Below are the code and all the weights of a small trained network. Each question names an input and a class and asks about switching units off, where a switched-off unit gives its printed mean instead of its output.

import numpy as np


def w(rows, s, z=0):
    codes = np.array(rows[::2]) - 128.0
    scale = np.full(codes.shape[1], s)
    scale[-1] = z or s
    return codes * scale


def f(y):
    return np.maximum(y, 0)


def log_softmax(a):
    a = a - a.max(-1, keepdims=True)
    return a - np.log(np.exp(a).sum(-1, keepdims=True))


def net(x, mask):
    res = np.array(x, float).reshape(1, 5) / 4 @ E
    y = f(res @ A[0][:, :-1].T + A[0][:, -1])
    res = res + np.where(mask, y, B[0][:, -1]) @ B[0][:, :-1]
    return log_softmax(res[-1] @ U[:, :-1].T + U[:, -1])


A, B = {}, {}
E = w([
[130,130,126,129],'x0',
[22,255,116,128],'x1',
[18,4,99,190],'x2',
[80,82,194,41],'x3',
[127,133,223,216],'x4',
],0.0078)
A[0] = w([
[135,108,163,146,179],'neuron 0',
[69,161,120,113,90],'neuron 1',
[100,147,218,212,152],'neuron 2',
[160,150,119,191,110],'neuron 3',
[150,146,172,66,93],'neuron 4',
[84,103,92,163,71],'neuron 5',
[201,195,172,77,105],'neuron 6',
[208,96,163,129,105],'neuron 7',
[168,147,139,92,79],'neuron 8',
[52,76,81,175,136],'neuron 9',
[62,51,86,146,89],'neuron 10',
[129,127,110,115,254],'neuron 11',
[124,120,8,58,64],'neuron 12',
[139,198,136,102,84],'neuron 13',
[165,67,132,70,115],'neuron 14',
[159,93,132,127,89],'neuron 15',
[98,161,122,119,76],'neuron 16',
[68,166,159,144,106],'neuron 17',
[76,169,114,125,83],'neuron 18',
[114,111,195,107,176],'neuron 19',
[95,171,135,120,84],'neuron 20',
[147,147,57,168,207],'neuron 21',
[205,100,143,114,79],'neuron 22',
[62,165,131,127,64],'neuron 23',
[107,107,190,107,150],'neuron 24',
[88,196,156,128,111],'neuron 25',
[119,121,69,85,98],'neuron 26',
[161,99,166,139,69],'neuron 27',
[176,134,71,202,94],'neuron 28',
[110,121,201,110,106],'neuron 29',
[152,74,119,117,96],'neuron 30',
[149,96,127,119,88],'neuron 31',
[115,109,64,57,156],'neuron 32',
[206,72,79,176,153],'neuron 33',
[82,212,80,120,118],'neuron 34',
[139,117,192,160,116],'neuron 35',
[100,104,139,38,126],'neuron 36',
[157,162,144,123,105],'neuron 37',
[137,159,153,127,110],'neuron 38',
[176,169,103,107,116],'neuron 39',
],0.015,0.0087)
B[0] = w([
[150,171,113,95,189],'neuron 0',
[100,108,81,115,182],'neuron 1',
[253,157,89,88,235],'neuron 2',
[105,154,138,170,189],'neuron 3',
[115,103,185,156,189],'neuron 4',
[128,93,171,114,175],'neuron 5',
[123,68,181,123,253],'neuron 6',
[86,108,88,94,203],'neuron 7',
[143,93,140,145,170],'neuron 8',
[138,99,197,99,246],'neuron 9',
[140,90,204,115,228],'neuron 10',
[102,189,157,51,255],'neuron 11',
[254,141,109,180,233],'neuron 12',
[111,89,140,129,203],'neuron 13',
[108,134,76,147,211],'neuron 14',
[96,98,82,111,161],'neuron 15',
[126,85,92,137,158],'neuron 16',
[121,114,83,112,192],'neuron 17',
[111,95,79,121,182],'neuron 18',
[85,181,130,148,207],'neuron 19',
[104,98,85,125,171],'neuron 20',
[33,189,179,141,254],'neuron 21',
[95,92,89,111,188],'neuron 22',
[114,94,97,138,176],'neuron 23',
[80,191,139,196,194],'neuron 24',
[126,107,92,109,211],'neuron 25',
[245,171,108,178,186],'neuron 26',
[155,112,76,117,157],'neuron 27',
[84,127,142,204,210],'neuron 28',
[123,148,127,201,174],'neuron 29',
[84,102,97,107,180],'neuron 30',
[82,105,88,114,153],'neuron 31',
[198,176,133,112,239],'neuron 32',
[103,158,86,104,251],'neuron 33',
[120,108,93,105,250],'neuron 34',
[216,155,103,124,177],'neuron 35',
[70,178,134,208,219],'neuron 36',
[132,102,169,123,173],'neuron 37',
[140,92,134,108,163],'neuron 38',
[110,90,198,134,206],'neuron 39',
],0.0093,0.009)
U = w([
[160,42,231,87,95],'0',
[124,84,66,74,78],'1',
[246,157,127,126,121],'2',
[130,169,166,67,254],'3',
[96,172,169,212,83],'4',
],0.012,0.0091)

Each question gives the input, the list of numbers given to net, and the class t.
The units are the neurons (one row each of A and B). Each row of codes is followed by its name. A weight is (code - 128) times the scale printed after its matrix; where a second scale follows, it is the last column's (A, B and U).
mask holds one flag per neuron, in row order. A switched-off neuron (its flag False) gives its mean, the last column of its row in B, instead of its output. The means were averaged over made-up inputs and are rounded, as every weight is.
A unit's drop is (log p(t) with every unit on - log p(t) with that unit switched off) / (log p(t) with every unit on - log p(t) with every unit switched off).
The circuit of an input: a set's keep is (log p(t) with only the set's units on - log p(t) with every unit switched off) / (log p(t) with every unit on - log p(t) with every unit switched off). Starting from the 12 units with the biggest drops (on a tie, the unit counted first), units are removed one at a time, each time the one whose removal leaves the highest keep (on an exact tie, the one counted first), for as long as the keep stays at least 0.8.
units of the circuit, in order: the units of the circuit, biggest drop first
k most important neurons: the k neurons with the biggest drops, biggest first
drop when u is switched off: that unit's drop, to one decimal
input [6,4,3,8,5], class 4: 2 most important neurons	[neuron 24; neuron 29]
input [-1,4,0,-8,-8], class 2: 4 most important neurons	[neuron 12; neuron 26; neuron 32; neuron 36]
input [4,2,2,1,6], class 2: units of the circuit, in order	[neuron 2]
input [4,-5,0,8,-2], class 4: units of the circuit, in order	[neuron 36; neuron 24]
input [-2,7,8,8,-6], class 0: 2 most important neurons	[neuron 10; neuron 9]
input [-5,5,-1,-5,0], class 1: 2 most important neurons	[neuron 34; neuron 36]
input [2,-6,0,8,4], class 4: units of the circuit, in order	[neuron 24; neuron 29]
input [-8,0,4,-5,6], class 3: units of the circuit, in order	[neuron 12; neuron 2]
input [0,-5,3,-7,-5], class 4: 3 most important neurons	[neuron 28; neuron 21; neuron 2]
input [-1,-3,2,-3,-5], class 2: 3 most important neurons	[neuron 12; neuron 26; neuron 32]
input [5,2,4,7,-2], class 4: 2 most important neurons	[neuron 36; neuron 24]
input [5,-4,-4,6,-7], class 2: 2 most important neurons	[neuron 12; neuron 32]
input [-4,7,-6,2,-8], class 2: 3 most important neurons	[neuron 12; neuron 26; neuron 32]
input [-3,5,7,8,-6], class 4: 2 most important neurons	[neuron 36; neuron 24]
input [8,5,8,8,0], class 0: 2 most important neurons	[neuron 9; neuron 10]
input [5,5,-7,-8,-3], class 4: units of the circuit, in order	[neuron 21]
input [-1,3,-7,-8,-6], class 4: 2 most important neurons	[neuron 21; neuron 28]
input [8,-5,6,-5,-2], class 3: 2 most important neurons	[neuron 33; neuron 6]
input [3,-4,-1,-8,-4], class 4: drop when neuron 11 is switched off	0.0
input [1,7,8,4,-4], class 0: drop when neuron 9 is switched off	0.7
input [1,3,8,4,-8], class 0: units of the circuit, in order	[neuron 10]
input [-4,2,5,-5,6], class 2: drop when neuron 2 is switched off	1.1
